Here is a tiny trained network, its code and every weight. The questions are about switching its units off for an input and a class, where a switched-off unit gives its printed mean instead of its output.

import numpy as np


def w(rows, s, z=0):
    codes = np.array(rows[::2]) - 128.0
    scale = np.full(codes.shape[1], s)
    scale[-1] = z or s
    return codes * scale


def f(y):
    return np.maximum(y, 0)


def log_softmax(a):
    a = a - a.max(-1, keepdims=True)
    return a - np.log(np.exp(a).sum(-1, keepdims=True))


def net(x, mask):
    res = np.array(x, float).reshape(1, 7) / 4 @ E
    y = f(res @ A[0][:, :-1].T + A[0][:, -1])
    res = res + np.where(mask, y, B[0][:, -1]) @ B[0][:, :-1]
    return log_softmax(res[-1] @ U[:, :-1].T + U[:, -1])


A, B = {}, {}
E = w([
[124,169,34],'x0',
[155,96,216],'x1',
[111,89,155],'x2',
[192,248,128],'x3',
[210,156,89],'x4',
[115,103,149],'x5',
[198,12,103],'x6',
],0.012)
A[0] = w([
[97,89,149,82],'neuron 0',
[201,115,106,209],'neuron 1',
[92,93,161,205],'neuron 2',
[97,59,147,176],'neuron 3',
[184,121,145,146],'neuron 4',
[91,91,148,120],'neuron 5',
[99,191,171,170],'neuron 6',
[169,102,137,132],'neuron 7',
[119,166,183,255],'neuron 8',
[198,122,126,99],'neuron 9',
[127,131,6,179],'neuron 10',
[192,84,164,179],'neuron 11',
],0.019,0.0044)
B[0] = w([
[112,90,100,184],'neuron 0',
[181,150,185,218],'neuron 1',
[68,64,101,203],'neuron 2',
[115,28,149,229],'neuron 3',
[154,179,182,184],'neuron 4',
[100,58,74,188],'neuron 5',
[58,177,54,225],'neuron 6',
[130,127,200,183],'neuron 7',
[82,169,123,208],'neuron 8',
[131,180,173,192],'neuron 9',
[231,125,37,253],'neuron 10',
[123,132,247,228],'neuron 11',
],0.012,0.016)
U = w([
[224,152,107,254],'0',
[154,157,252,12],'1',
[59,215,130,149],'2',
[90,34,169,76],'3',
],0.012,0.00098)

Each question gives the input, the list of numbers given to net, and the class t.
The units are the neurons (one row each of A and B). Each row of codes is followed by its name. A weight is (code - 128) times the scale printed after its matrix; where a second scale follows, it is the last column's (A, B and U).
mask holds one flag per neuron, in row order. A switched-off neuron (its flag False) gives its mean, the last column of its row in B, instead of its output. The means were averaged over made-up inputs and are rounded, as every weight is.
A unit's drop is (log p(t) with every unit on - log p(t) with that unit switched off) / (log p(t) with every unit on - log p(t) with every unit switched off).
The circuit of an input: a set's keep is (log p(t) with only the set's units on - log p(t) with every unit switched off) / (log p(t) with every unit on - log p(t) with every unit switched off). Starting from all 12 units, units are removed one at a time, each time the one whose removal leaves the highest keep (on an exact tie, the one counted first), for as long as the keep stays at least 0.8.
circuit, biggest first: the units of the circuit, biggest drop first
k most important neurons: the k neurons with the biggest drops, biggest first
drop when u is switched off: that unit's drop, to one decimal
input [4,8,-1,7,1,5,-2], class 2: circuit, biggest first -> [neuron 6]
input [-5,3,5,0,-7,-2,-7], class 3: 4 most important neurons -> [neuron 2; neuron 5; neuron 3; neuron 0]
input [-8,4,-2,-4,5,2,-7], class 3: 3 most important neurons -> [neuron 2; neuron 9; neuron 5]
input [-7,6,1,4,-6,-5,3], class 3: 3 most important neurons -> [neuron 2; neuron 1; neuron 3]
input [-5,0,-1,-5,5,3,7], class 1: 3 most important neurons -> [neuron 11; neuron 1; neuron 4]
input [-5,5,2,-1,-6,0,-7], class 3: 2 most important neurons -> [neuron 2; neuron 3]
input [2,4,4,3,-6,-6,6], class 1: 2 most important neurons -> [neuron 11; neuron 6]
input [-4,1,-6,2,-1,-1,0], class 2: drop when neuron 1 is switched off -> 0.2
input [7,-4,3,5,-2,1,-3], class 0: drop when neuron 10 is switched off -> 1.6
input [-2,-6,-5,-8,5,0,5], class 0: drop when neuron 10 is switched off -> 1.8
